Here is a tiny trained network, its code and every weight. The questions are about switching its units off for an input and a class, where a switched-off unit gives its printed mean instead of its output.

import numpy as np


def w(rows, s, z=0):
    codes = np.array(rows[::2]) - 128.0
    scale = np.full(codes.shape[1], s)
    scale[-1] = z or s
    return codes * scale


def f(y):
    return y / 2 * (1 + np.tanh(0.7978845608 * (y + 0.044715 * y**3)))


def log_softmax(a):
    a = a - a.max(-1, keepdims=True)
    return a - np.log(np.exp(a).sum(-1, keepdims=True))


def net(x, mask):
    res = np.array(x, float).reshape(1, 3) / 4 @ E
    y = f(res @ A[0][:, :-1].T + A[0][:, -1])
    res = res + np.where(mask, y, B[0][:, -1]) @ B[0][:, :-1]
    return log_softmax(res[-1] @ U[:, :-1].T + U[:, -1])


A, B = {}, {}
E = w([
[103,167,144,162],'x0',
[50,1,103,123],'x1',
[60,156,225,122],'x2',
],0.0094)
A[0] = w([
[86,193,89,197,78],'n0',
[93,80,200,110,232],'n1',
[122,125,102,96,200],'n2',
[233,45,132,142,183],'n3',
[151,142,128,188,116],'n4',
[111,108,96,60,149],'n5',
[161,150,128,248,149],'n6',
[132,110,114,168,88],'n7',
[205,107,133,124,229],'n8',
[106,153,243,45,156],'n9',
[71,47,152,140,154],'n10',
[103,110,71,184,165],'n11',
[124,61,34,157,154],'n12',
[208,136,172,54,250],'n13',
[128,209,203,99,206],'n14',
[78,153,84,179,169],'n15',
[192,138,64,242,122],'n16',
[135,107,189,57,228],'n17',
[254,89,113,46,154],'n18',
[92,106,71,134,233],'n19',
[123,180,162,47,250],'n20',
[197,193,173,107,132],'n21',
[107,111,106,26,250],'n22',
],0.0096,0.0019)
B[0] = w([
[14,83,183,106,153],'n0',
[199,179,77,127,205],'n1',
[121,119,102,87,148],'n2',
[118,111,84,90,200],'n3',
[67,111,199,94,142],'n4',
[135,144,98,96,158],'n5',
[31,133,253,145,170],'n6',
[136,160,152,106,130],'n7',
[60,116,74,151,176],'n8',
[142,134,97,246,235],'n9',
[161,171,144,113,232],'n10',
[187,154,152,107,172],'n11',
[151,128,152,33,243],'n12',
[104,124,20,143,199],'n13',
[21,211,139,214,254],'n14',
[148,128,182,82,147],'n15',
[85,85,178,128,203],'n16',
[90,193,97,163,169],'n17',
[66,134,36,183,215],'n18',
[221,194,199,30,190],'n19',
[68,156,66,247,201],'n20',
[51,125,77,99,237],'n21',
[181,188,26,103,176],'n22',
],0.005,0.0057)
U = w([
[84,192,42,196,237],'0',
[126,84,1,113,105],'1',
[90,172,191,168,159],'2',
[143,158,118,71,249],'3',
[123,94,183,111,6],'4',
[88,175,80,222,57],'5',
],0.0096,0.0019)

Each question gives the input, the list of numbers given to net, and the class t.
The units are the neurons (one row each of A and B). Each row of codes is followed by its name. A weight is (code - 128) times the scale printed after its matrix; where a second scale follows, it is the last column's (A, B and U).
mask holds one flag per neuron, in row order. A switched-off neuron (its flag False) gives its mean, the last column of its row in B, instead of its output. The means were averaged over made-up inputs and are rounded, as every weight is.
A unit's drop is (log p(t) with every unit on - log p(t) with that unit switched off) / (log p(t) with every unit on - log p(t) with every unit switched off).
The circuit of an input: a set's keep is (log p(t) with only the set's units on - log p(t) with every unit switched off) / (log p(t) with every unit on - log p(t) with every unit switched off). Starting from the 12 units with the biggest drops (on a tie, the unit counted first), units are removed one at a time, each time the one whose removal leaves the highest keep (on an exact tie, the one counted first), for as long as the keep stays at least 0.8.
units of the circuit, in order: the units of the circuit, biggest drop first
most important unit: the unit with the biggest drop
k most important neurons: the k neurons with the biggest drops, biggest first
drop of u: that unit's drop, to one decimal
input [5,4,3], class 3: units of the circuit, in order -> (n14; n20; n18)
input [8,-7,-2], class 2: units of the circuit, in order -> (n6; n0)
input [8,-6,-6], class 2: units of the circuit, in order -> (n6; n16; n0)
input [7,-4,0], class 2: units of the circuit, in order -> (n6; n18; n0)
input [8,-3,8], class 5: units of the circuit, in order -> (n9; n20)
input [2,6,-4], class 3: 2 most important neurons -> (n19; n12)
input [7,-5,-1], class 2: most important unit -> n6
input [6,-4,7], class 5: 2 most important neurons -> (n9; n20)
input [-3,7,6], class 3: drop of n17 -> -0.1
input [5,-4,-4], class 2: drop of n6 -> 0.3
input [7,4,-2], class 2: drop of n14 -> -0.4
